Each row has a class, written after it.
[ 38 -29 -18   3  39 -13  33  -1  24  27  40 -29  -6 -37  -4  -5  25 -56
 -30  52  13  12 -54  15   7  12  18  28  -8 -44  -3  29 -73 -48]	nuza
[ -2  -5 -25  14 -16  -3  40  -4  -1   7 -30  22   5 -59  17 -22   8 -26
  -1  11  17 -43 -15   6  -4  13 -22  36   6  19  -3  15  -5  -3]	vaf
[ 26 -14  -8 -12  10  -1  29 -14   6  14 -35  -7  -7 -53   5  -9  68 -10
  14   8  -7 -40   7  42   3 -10 -19  26   1  -8  -9  18 -20 -29]	dozom
[ 43 -21 -19   1  60  -4  27  -4   2  13  52 -24  10 -65   0  12  19 -52
  -8  66  25  -5 -39  16   7  14  23  29  -3 -27 -23  32 -37 -15]	nidis
[  6  -4 -19   9   9  22 -25   5  11   3  26   1   9   9 -46 -23 -23  -9
  -1 -40  -9   3  -9  18  60  26  34 -12 -14 -11 -18 -13  21  30]	teb
[  3 -11 -23  14   2 -16  25 -28   8  21 -35  -6   1 -46  -8 -22  56  -8
  27  32 -15 -23   7  31   6   2  -8  26   1 -17  -8  16  -9 -22]	Dafa
[ 23 -15  11 -41   8 -19  11 -14  10   7   2  17 -22   1  -8  11  37 -16
 -13  33   2 -27   3   0 -34  40 -34 -14 -12 -13  -9   0  24 -20]	Voz
[ 50   1 -20 -58  39 -38  19 -13   1  23  31   3 -38  13  15  39  28   3
 -11  47  18 -10  30 -17 -38  34 -17  -2  -9 -23  -3   0 -52 -53]	gane
[ 49 -16 -31   4  45 -11  35  -8  10  18  41  -5 -15 -57   2   2  18 -45
 -11  56  32  -6  -7  32   6  16  22  27   0 -22 -20  20 -57 -14]	gane
[  6  -3  -5  32 -16  44 -30   0   4 -31   8 -17  18  -9  -9 -43 -23 -20
  14 -33  20  -1 -26  -4  63  27   9  -1 -25   7 -39 -16  11  14]	rega
[ 68 -31  -9   4  46  -4  28  -6  14   7  30 -27   6 -71  -1 -13  20 -65
   6   9  32   9 -41  20   6  20   3  30 -27 -50  -8  17 -84 -55]	rega
[ 27   0 -18 -56  25 -21  -3 -16   5  21  13  -4 -30  32 -10  10  33  -5
 -10  26  15   1   6 -29 -34  53 -35 -26   2 -20   6   1 -23 -32]	Voz
[ 37 -61 -22  -3   5 -35  46 -16  40  58  26 -20   9 -43  30  28  72 -20
 -24  19 -23 -24   0  10 -72   5  14  35  46 -10  26  19 -32  -3]	Voz
[ 66 -41 -12  -6  66 -26  46 -26  16  20  62 -30  -1 -61   4   3 -11 -43
  16   4 -13  10   9  -6 -13  28  -8  21  19  -1 -20   7 -57 -32]	Ziba
[ 10 -18 -19 -58  27 -37  13  -3  15  40  32 -17 -15  14 -23   7  80  -7
 -14  36  23 -36  19 -38 -36  38   0 -31   7  -8   1   0  10 -27]	nidis
[ 48 -33 -12   7  43  -6  35  -7  16  27  54 -14   6 -53  -6  -5  18 -56
 -18  37  12   0 -26  28  12  13   9  22 -10 -38  -9  16 -67 -46]	nuza
[ 54 -27  -5   3  49  -9  31 -18  13   6  33 -13  -3 -46   4   0  20 -59
 -11  50   4   1 -38  31   8   6   4  29 -13 -41  -5  28 -78 -57]	nuza
[ 30 -41  -9   7  34 -29  45 -17  24  25  54 -20  -4 -56  -8   5  16 -58
  -7  39  13  -8 -19  29 -13   6  20  26   7 -15  -9  20 -33 -12]	Ziba
[ 38 -19 -17 -10  68  28  19  -8  -3 -20  29 -21  16 -46   1   2  11 -48
  12  51  37   7 -51  36  37  -4  24  14 -21 -29 -36  33 -33 -10]	nidis
[  8  -9  18  -3  36 -23  37 -21   9 -10   1 -41  -9 -28 -23 -17  11 -28
  -6  85 -77  42 -47 -29 -11   8  -9  19  10 -24   0  21  -1 -25]	nuza
[ -2  -7   2  -9  41 -25  38 -27  15  -5  12 -21 -13 -24 -43 -45  12 -25
 -12  81 -67  35 -53 -21  16  16  13   4  20 -18  -3  19   7  -1]	teb
[ -4   3  10  10  26 -36  29 -26  17  -5  -9 -44 -17 -29 -34 -30  45 -22
  -6  83 -44  28 -35 -24  -8  23   2  23  15 -17  -2  17  16  -9]	nevok
[ 14 -16   7 -45   6 -46  30 -11  17  21  34 -20 -34   7 -17  18  49 -29
   5  28  12 -28  25 -13 -37  36 -11   6   4 -11   5 -11 -18 -46]	Ziba
[-60  -8 -20 -20 -10  30  27  -2  29  15 -38 -10  43  19 -16 -87  96  18
  15   7  24   4 -55  38  64  18 -22 -15 -37 -44 -47  -7  23   3]	teb
[  1  -8   9  -8  43 -23  33 -23  22 -19   4 -45 -21 -25 -24 -17  27 -29
  -8  82 -53  42 -44 -19  -4  17   3  29  15 -24   1  21   5 -17]	nevok
[  9   6 -23 -11  11 -10  38   4  -2  39 -13 -10   4 -51  -9  -5  64   5
   8  42  29 -31   3  18  -9 -13   6   6  -2   3 -11  11  12  -5]	nidis
[  6   0 -24   8  14  40 -12  10  -2 -38  17 -23  -9  -4 -10   8   7 -18
  -3  12 -45  27 -44  -2  45  17  28  11  -6   3 -31  22  31  27]	gane
[ 51 -27 -17  24  34  -7  27  -5  21   8  37  -3 -19 -69   8  -8  18 -55
 -28  16   1  -9 -38  18  21  18  16  47   3 -10  -8  24 -44 -41]	nevok
[  3   6  -7   3   5  31 -29   3  17  -9  37  23  13  12 -25 -29 -25  -2
  -6 -36 -39   1 -19  33  68  25  10   5 -18  -9 -22  -1  13  22]	teb
[  5   5  -2 -22  53  -4  16  -6  11 -12  28 -46   5 -21 -15  -3  12 -22
  -4  62 -46  24 -34 -25  -3  22  14  12  19  -9   0  28   5   1]	nidis
[ -6  -7  -3  -3  38 -18  35 -23   5 -17  11 -41  -8 -27  -6 -18 -23 -29
  16  66 -68  43 -14 -40   1  28  11  18  19  -5 -25   7  26  -5]	Dafa
[ 48 -21 -26  11  38  -3  34  -2  18  31  41 -15  -1 -82 -10 -35  33 -49
  -8  30  44   9 -31  23  21  31  15  26 -23 -39 -19   9 -54 -36]	rega
[ 26 -30 -30   3  43   2  39 -11   9 -10  21 -11  -2 -60 -11  -5  14 -61
 -12  39  29  11 -45  31  18  15  41  34  -2 -30 -18  33 -32  -2]	vaf
[ 26 -16   4   5  56  10  -5  -3  25 -26 -16 -49 -12 -44 -43  12  10  -9
   8  17 -41  40   6  -7  16  45  15  29  23 -23   9   8   1  -9]	Pulum
[ 32  -9 -25  -8  18  -6  30  -6   9  37 -16  20  -9 -31   4  -1  23  13
  -2  13  11 -11 -19  32  11  -6   8  25  -2 -19  22  10 -50 -27]	teb
[  4  -6 -23 -10  44 -20  22 -26  21 -15  -4 -52 -19 -12 -15 -17  13 -14
  -5  86 -61  44 -26 -44 -14  25   3  22  31 -10 -17  21  12  -3]	Pulum
[ 35 -11 -15   7   0  -6  30 -11  17   4 -19  -6 -22 -92 -24 -25  31 -23
  -6  37   1 -28 -16  45  27 -13  -2  50 -21 -24 -11   9 -18 -45]	rega
[  3   2  23   2  24 -23  23 -31  12 -26  22 -47 -12 -34 -13  -2 -16 -17
  -2  63 -58  25 -25 -13   7  15   1  39  21  -4  -9  16  -9 -14]	Ziba
[  8   4   1 -13  51 -21  19 -16   9  -4  20 -52   0 -23 -24  -8  21 -22
   1  79 -39  19 -26 -37 -17  19  20   4  32   1   3  28   4  10]	nidis
[ 16  -1 -14 -51  14 -20   6 -15  11  23  15   0 -29  13  -9  15  40   2
 -13  30   5 -11  31 -14 -31  46 -29 -17  16 -10  14  -8 -12 -29]	Voz
[ -8 -10  -5  -2  30 -12  20 -12  28  -4  -9 -45 -18 -28 -32  -1  47 -20
 -19  83 -80  33 -44  -8  -1  14  12  26  22 -20  27  31   4 -19]	nuza
[-11  30 -18  13 -11  54 -39   7   0 -21  31 -14   2  -1 -16 -31  24 -20
  -4  -3  20 -17 -17  50 100  35  19  12 -24  -2 -68   7  12  19]	dozom
[ 14  -7  11 -37   6 -30   3   1   3  27  14 -11 -29  20 -27  20  76  -8
 -10  38   8  -9   9 -28 -18  44 -29 -15 -10 -31   7  -9 -30 -71]	nuza
[ 59 -24 -22  10  60  -9  19 -14  12  20  33   1   4 -49  -2  -3  -7 -40
  12  33  27  15   6  29  -6  29   5  27 -11 -38 -32  10 -34  -5]	Pulum
[  1 -22   2  -2  -9 -23  54 -26  23  21 -17 -10  -3 -35   6 -21  66  -3
  10  33   6 -29 -14  40 -15 -27   0  27   8  -2   6  17 -18 -12]	Ziba
[-11 -19  22 -15  26 -36  37 -23  11 -17  34 -37 -16 -22 -25  12 -25 -32
 -18  71 -71  29 -40 -21 -26  -4   5  28  16 -21  16  20  20  -6]	Ziba
[ 24 -17   2  31  35  -8   7 -10  -4 -15  -3 -35 -43 -37 -43  10  26 -28
 -12 114 -20  39 -79 -27   9  14  28  26  26 -13   7  52 -21  16]	gane
[-17 -17 -37   8 -14 -31  53 -26   1  32 -35  11   0 -44  -9 -41  25  -8
  -8  54  37 -30 -15   1 -19  -7  -2  21  11  -5   1  10   9  15]	vaf
[ 47 -23 -12   1  49 -12  28 -16   7  18  22 -32   0 -69   3   2  50 -50
  -3  36  27  -6 -10  39  13   9  14  26   3 -32 -36  26 -65 -32]	dozom
[ 43 -16  -9  -7  43 -12  40  -3  26   9  34 -35 -35 -81 -39  -8 -21 -33
 -10  80 -34  23 -30  -8   2  33   7  63   8 -32  25  11 -27 -31]	rega
[ 38  -9 -11 -14   1 -10  47  -8  14  34 -18 -13  -4 -57   2   4  40   4
 -10  31  14 -33 -10  29 -24   3 -26  34   3 -16  11  14 -39 -32]	Voz
[ 33 -22 -19  -4  10  -6  18  -4  -2  26 -36 -22 -16 -37 -14  -4  43 -15
  10 -21  22 -26   5  13   0 -14   3   7   5 -10   1  10 -24 -21]	dozom
[ 42 -24   1 -57  40 -14   7  -2  19  -2   9 -11 -30  -1 -12   6  27 -24
   2  14  17   1  -4 -40 -20  50 -38 -24 -22 -15  -1  -5 -35 -71]	rega
[ 30 -15 -15 -10   1  -4  40 -14   9  21 -24  -1  -6 -49  -3  -9  25  -5
 -12  19  17 -29 -10  34 -12 -10 -10  17  -2 -12   1   9  -5 -14]	Voz
[  2 -15  -5 -45  20 -31  11 -11   5  25  32  -9 -23  17 -13  17  51  -4
   8  40 -15   1  25 -34 -19  52 -23 -10   0 -27  -7  -5 -10 -51]	Dafa
[  6  -5 -27   0  17  45 -50  -3  21 -32  22  -8   7  28 -18  -2 -31   8
  -6 -36 -27  12   9  15  51  23  16   5  -6  -7 -20  -1  24  25]	Pulum
[ 56 -38  -5  -9  53 -13  43 -14  33  15  39 -14  -5 -54  30  12  13 -34
  -8  12  12   7 -31  33  -6   7   9  37   3 -12  -8  33 -77 -41]	Ziba
[  8 -21  -7 -31  -6 -26  19   2   4  41 -14 -16 -10  24   2   8  55   1
  -8  19  34 -15  -7 -33 -30  15 -34 -14 -15 -27   6 -11 -37 -63]	nuza
[ 34  -5 -24 -34  40  25 -36  -1  31 -30  39 -22  -3   9 -47  25 -19   7
 -20 -42 -65  -6  32  10  29  29  10  -5  -9  -7  -9   2  23 -12]	Pulum
[ 31   0 -19 -32  23 -36   9 -10  -1  16   1 -10 -42   5 -15  22  43  -4
  -8  55   8 -17  13 -39 -27  43 -10 -13  -1  -4  -7   2  -9 -30]	gane
[ 12  15  -1  33 -14  31 -34   3  -6 -34  39 -22   1 -14 -26   6 -24 -19
  -6 -51  -3 -20 -18  23  76  30  49  18 -28   9 -34  -6  33  13]	Ziba
[  9 -19  19  -8  45 -21  31 -33  24 -35  12 -63 -10 -33 -19  -1   0 -25
  -7  54 -73  30 -50 -22   0  15  15  32  22 -12   9  29  -7 -19]	Ziba
[ 26 -13  -1  21  -6 -17  42 -30 -11  -2 -27   3  -2 -58  32  -3   2 -22
  20  10   3 -35 -22  28  -6 -25  -7  48 -15  -3 -12   8  -9 -23]	Ziba
[ 10  10 -16  -7  39 -18  19 -19  24 -13  -7 -50 -15 -22 -20 -15  15 -10
 -10  78 -60  29 -30 -25  -7  31  -2  37  18 -18  -6  28  -2 -14]	Pulum
[-10   7 -18 -10  19 -30  29 -12  17  10  16 -21 -15  -9 -17 -16  -9 -23
 -18  76 -62  24 -48 -17  -1  11   7  33  18 -22   6  18 -11  -6]	teb
[  7  -3  -4 -14  40 -39  45 -21   2   8   7 -34  -9 -39 -32 -14  23 -19
  -6  81 -13  35 -28 -37 -25  37   3  22  25 -25   6  24 -26  -6]	vaf
[ -1  -4  -8  28  15  17 -28 -18   3 -30  14  -6   2  -6 -40 -25 -38 -22
 -10 -11   0   7 -11  15  55  10  28  -6 -21  -6 -25  -7  51  29]	nevok
[ 17  -8  -9   9 -13  -5  42 -12  11  10 -34 -11   0 -68  -8 -40  51 -20
   7  28  18 -35 -27  23   5 -12  -9  25 -23 -15   2   6 -15 -36]	rega
[-18   1 -24  21  -1  28 -26 -14  -1 -17  32 -20  21   9 -22 -28 -21 -10
  13 -23 -26  14   2  11  65  26  42   3 -14 -16 -36 -11  41  30]	Dafa
[-11 -10  24  -2  32 -34  42 -27   3   1   2 -40  -1 -20 -25 -21  39 -17
  20  92 -46  46 -32 -25 -15  24  16  11   9 -37  -9  18  16  -3]	Dafa
[ 14 -12 -14   3  34 -20  39 -13   5 -14 -15 -39 -28 -43 -11  -8   9 -26
 -17  86 -45  27 -56 -39  -8   6   3  21  18  -1 -14  34   0  -6]	gane
[ 16   3  -8  -6  42 -19  10 -18  -6 -10 -16 -54 -24 -39 -25   6   7 -24
 -10  52 -28  24 -20 -15   6   6  17  16  16 -20  -9  23  -9 -16]	dozom
[  8  -3   4 -45  10 -34  -1  -9   8  34  19 -11 -10  13  -5  15  96  -2
 -18  19  13 -36  28 -11 -23  38 -21 -29  -2 -14 -17   4 -16 -43]	dozom
[  7   9 -19   9  16  39 -32  -3   2 -44  23  -9   8   1 -27  -7 -47 -16
 -15 -31 -38   1 -35  15  89  25  50   3 -27  -6 -35  -7  40  15]	teb
[  6 -26  20   0  34 -25  36 -24  13 -19  -6 -60  -8 -24 -40 -26  24 -43
   1  65 -76  34 -45 -43  -9  15   4   9  17 -23   6  11  10 -22]	nuza
[ -8  -7   1 -43  27 -24   5 -18   5  14  24 -15 -11  10  -8  30  78   5
   6  58 -13   3  28 -23  -9  66 -15 -12  -5 -33 -12  -4  -2 -55]	Dafa
